Below are the code and all the weights of a small trained network. Each question names an input and a target symbol and asks about switching units off, where a switched-off unit gives its printed mean instead of its output.

import numpy as np


def w(rows, s, z=0):
    codes = np.array(rows[::2]) - 128.0
    scale = np.full(codes.shape[1], s)
    scale[-1] = z or s
    return codes * scale


def norm(h):
    return h / np.sqrt((h * h).mean(-1, keepdims=True) + 1e-5)


def f(y):
    return y / 2 * (1 + np.tanh(0.7978845608 * (y + 0.044715 * y**3)))


def softmax(a):
    e = np.exp(a - a.max(-1, keepdims=True))
    return e / e.sum(-1, keepdims=True)


def log_softmax(a):
    a = a - a.max(-1, keepdims=True)
    return a - np.log(np.exp(a).sum(-1, keepdims=True))


def net(x, mask):
    ids = ['ΔΣΦΨΩβεηθλμξπ'.index(c) for c in x.split()]
    T = len(ids)
    res = E[ids] + P[:T]
    u = 0
    for l in range(2):
        r = norm(res)
        for j in range(3):
            rows = slice(3 * j, 3 * j + 3)
            q, k, v = (r @ M[l][rows].T for M in (Q, K, V))
            z = softmax(np.where(np.tri(T) > 0, q @ k.T / 3**0.5, -1e9)) @ v
            o = O[l][rows]
            res = res + np.where(mask[u + j], z, o[:, -1]) @ o[:, :-1]
        u += 3
        y = f(norm(res) @ A[l][:, :-1].T + A[l][:, -1])
        res = res + np.where(mask[u : u + 16], y, B[l][:, -1]) @ B[l][:, :-1]
        u += 16
    return log_softmax(norm(res)[-1] @ U[:, :-1].T + U[:, -1])


Q, K, V, O, A, B = {}, {}, {}, {}, {}, {}
E = w([
[142,134,141],'Δ',
[101,55,120],'Σ',
[220,107,234],'Φ',
[126,137,56],'Ψ',
[51,11,94],'Ω',
[197,99,75],'β',
[118,142,65],'ε',
[254,164,147],'η',
[93,142,86],'θ',
[97,107,61],'λ',
[175,63,116],'μ',
[149,214,78],'ξ',
[77,70,60],'π',
],0.017)
P = w([
[6,90,4],'0',
[26,123,46],'1',
[52,116,70],'2',
[60,127,93],'3',
[74,136,113],'4',
[78,147,137],'5',
[109,157,145],'6',
[144,164,158],'7',
[160,186,180],'8',
[154,150,173],'9',
],0.0028)
Q[0] = w([
[82,195,108],'0.h1',
[142,152,146],'0.h1',
[45,188,198],'0.h1',
[129,110,66],'0.h2',
[16,209,148],'0.h2',
[38,131,165],'0.h2',
[96,155,43],'0.h3',
[192,101,47],'0.h3',
[95,145,250],'0.h3',
],0.012)
K[0] = w([
[47,163,119],'0.h1',
[75,107,152],'0.h1',
[8,173,91],'0.h1',
[73,137,242],'0.h2',
[86,219,184],'0.h2',
[125,208,122],'0.h2',
[154,208,89],'0.h3',
[196,122,52],'0.h3',
[28,116,105],'0.h3',
],0.013)
V[0] = w([
[51,73,215],'0.h1',
[134,124,227],'0.h1',
[95,125,163],'0.h1',
[90,109,157],'0.h2',
[198,73,147],'0.h2',
[48,123,218],'0.h2',
[119,137,112],'0.h3',
[254,184,49],'0.h3',
[150,88,91],'0.h3',
],0.0073)
O[0] = w([
[137,44,58,109],'0.h1',
[98,198,228,42],'0.h1',
[91,154,147,88],'0.h1',
[186,253,118,167],'0.h2',
[157,196,174,155],'0.h2',
[22,192,120,97],'0.h2',
[126,162,88,138],'0.h3',
[52,217,124,163],'0.h3',
[185,73,84,252],'0.h3',
],0.0049,0.0028)
A[0] = w([
[238,149,128,95],'0.n1',
[206,220,126,85],'0.n2',
[129,162,137,112],'0.n3',
[177,164,101,157],'0.n4',
[137,104,173,168],'0.n5',
[135,241,98,92],'0.n6',
[150,153,205,84],'0.n7',
[206,159,35,158],'0.n8',
[33,161,163,55],'0.n9',
[128,81,198,233],'0.n10',
[147,137,136,112],'0.n11',
[101,61,211,255],'0.n12',
[18,117,107,117],'0.n13',
[185,10,101,114],'0.n14',
[70,223,136,92],'0.n15',
[209,123,72,106],'0.n16',
],0.012,0.0038)
B[0] = w([
[126,22,137,155],'0.n1',
[65,91,139,149],'0.n2',
[174,66,129,118],'0.n3',
[162,104,70,143],'0.n4',
[110,147,71,142],'0.n5',
[194,98,117,146],'0.n6',
[193,94,112,127],'0.n7',
[16,90,142,187],'0.n8',
[57,152,97,124],'0.n9',
[193,162,57,176],'0.n10',
[139,105,117,122],'0.n11',
[205,175,68,201],'0.n12',
[151,83,82,189],'0.n13',
[79,179,75,254],'0.n14',
[122,64,84,132],'0.n15',
[3,116,132,163],'0.n16',
],0.0075,0.0095)
Q[1] = w([
[166,229,121],'1.h1',
[220,154,215],'1.h1',
[235,253,139],'1.h1',
[109,152,107],'1.h2',
[225,201,110],'1.h2',
[187,173,197],'1.h2',
[104,163,214],'1.h3',
[170,111,39],'1.h3',
[99,166,192],'1.h3',
],0.014)
K[1] = w([
[197,71,131],'1.h1',
[70,95,241],'1.h1',
[127,23,182],'1.h1',
[210,145,113],'1.h2',
[110,200,86],'1.h2',
[112,252,52],'1.h2',
[140,199,73],'1.h3',
[186,34,117],'1.h3',
[143,196,44],'1.h3',
],0.013)
V[1] = w([
[157,224,137],'1.h1',
[170,40,138],'1.h1',
[92,154,64],'1.h1',
[204,42,149],'1.h2',
[118,63,171],'1.h2',
[148,194,115],'1.h2',
[182,187,148],'1.h3',
[172,154,62],'1.h3',
[136,173,9],'1.h3',
],0.013)
O[1] = w([
[85,240,74,75],'1.h1',
[149,69,124,130],'1.h1',
[199,158,139,254],'1.h1',
[254,97,115,128],'1.h2',
[134,57,80,121],'1.h2',
[147,162,199,85],'1.h2',
[154,153,127,22],'1.h3',
[171,134,79,167],'1.h3',
[171,231,98,233],'1.h3',
],0.0092,0.0087)
A[1] = w([
[118,84,96,153],'1.n1',
[167,249,152,88],'1.n2',
[188,144,101,146],'1.n3',
[179,148,151,201],'1.n4',
[96,131,110,190],'1.n5',
[165,171,111,1],'1.n6',
[133,213,114,174],'1.n7',
[79,141,185,144],'1.n8',
[157,84,61,129],'1.n9',
[166,56,78,135],'1.n10',
[105,233,90,71],'1.n11',
[126,174,111,33],'1.n12',
[38,98,165,208],'1.n13',
[63,185,123,163],'1.n14',
[147,69,189,126],'1.n15',
[161,36,199,84],'1.n16',
],0.015,0.0032)
B[1] = w([
[127,156,184,184],'1.n1',
[28,65,141,166],'1.n2',
[102,114,191,205],'1.n3',
[127,85,179,149],'1.n4',
[167,113,185,162],'1.n5',
[84,127,134,151],'1.n6',
[185,134,10,188],'1.n7',
[156,163,180,117],'1.n8',
[100,149,169,254],'1.n9',
[125,153,178,230],'1.n10',
[121,207,44,202],'1.n11',
[120,104,1,140],'1.n12',
[186,152,248,146],'1.n13',
[227,123,168,152],'1.n14',
[102,159,41,131],'1.n15',
[72,212,20,144],'1.n16',
],0.0078,0.0096)
U = w([
[96,88,181,254],'Δ',
[174,195,16,157],'Σ',
[147,159,138,91],'Φ',
[251,144,175,208],'Ψ',
[67,101,80,60],'Ω',
[136,152,130,86],'β',
[157,144,126,61],'ε',
[108,159,132,101],'η',
[150,193,169,118],'θ',
[174,26,66,59],'λ',
[147,155,135,85],'μ',
[158,180,159,123],'ξ',
[147,179,156,110],'π',
],0.013,0.0067)

Each question gives the input, a string of symbols that net reads in full, and the target symbol t.
The units are the heads (3 rows each of Q, K, V and O) and the neurons (one row each of A and B). Each row of codes is followed by its name. A weight is (code - 128) times the scale printed after its matrix; where a second scale follows, it is the last column's (O, A, B and U).
mask holds one flag per unit, layer by layer, with each layer's heads first. A switched-off unit (its flag False) gives its mean, the last column of its rows in O or B, instead of its output. The means were averaged over made-up inputs and are rounded, as every weight is.
A unit's drop is (log p(t) with every unit on - log p(t) with that unit switched off) / (log p(t) with every unit on - log p(t) with every unit switched off).
unit that matters most: the unit with the biggest drop
k most important neurons: the k neurons with the biggest drops, biggest first
k most important neurons of layer l: the k neurons of layer l with the biggest drops, biggest first
which heads matter: for each layer, one digit per head in row order, 1 if its drop is at least 0.15 and else 0, layers parted by /
input Δ π λ λ π Φ π π Ψ, target Ψ: 3 most important neurons	[0.n1; 1.n2; 0.n6]
input Σ ε π Σ Σ π Ω, target Σ: unit that matters most	0.n14
input Σ Σ Σ π β μ, target Δ: 3 most important neurons of layer 0	[0.n1; 0.n12; 0.n8]
input θ Φ ξ, target Ψ: which heads matter	001 / 010
input Δ Σ π Σ π Σ Φ θ Δ, target Ψ: 2 most important neurons	[0.n14; 0.n1]
input π Σ Σ Δ η Φ Σ Σ ξ, target λ: which heads matter	000 / 011
input π β θ, target Δ: 4 most important neurons	[0.n12; 0.n14; 0.n10; 0.n8]
input Σ Σ Σ Φ ε, target Ψ: which heads matter	000 / 010
input β ξ ξ, target Δ: 4 most important neurons	[0.n8; 0.n12; 0.n15; 0.n6]
input θ η Δ Σ, target λ: 3 most important neurons	[0.n13; 0.n2; 0.n9]
input Σ Σ Φ ε Σ Φ β Δ, target Δ: 2 most important neurons	[0.n1; 0.n12]
input Δ Σ ε η Σ, target Δ: which heads matter	000 / 001
input π λ η Σ π Φ Ω ξ β, target λ: which heads matter	101 / 010
input Φ β Δ π, target Δ: which heads matter	101 / 001
input Φ Ψ Δ β Σ β Ω, target Δ: 3 most important neurons of layer 1	[1.n7; 1.n11; 1.n16]
input π Σ θ Ω, target Σ: 2 most important neurons of layer 0	[0.n1; 0.n14]
input Σ ε Σ Σ π π β λ, target Δ: which heads matter	101 / 001
input ε π Σ θ Σ ε θ β λ θ, target Δ: most important neuron	[0.n14]
input Σ π Σ Ω ε β Δ, target Δ: which heads matter	100 / 000
input Φ θ Δ, target Ψ: most important neuron	[0.n8]
input Σ η β θ Δ, target λ: which heads matter	000 / 010
input π β ε, target Δ: 2 most important neurons of layer 0	[0.n8; 0.n12]
input β Φ θ, target Ψ: 2 most important neurons of layer 0	[0.n14; 0.n1]
input Ω λ π, target Ω: 3 most important neurons of layer 0	[0.n12; 0.n10; 0.n1]
input Δ Ψ μ π Σ Ψ η π Σ, target Δ: which heads matter	000 / 111
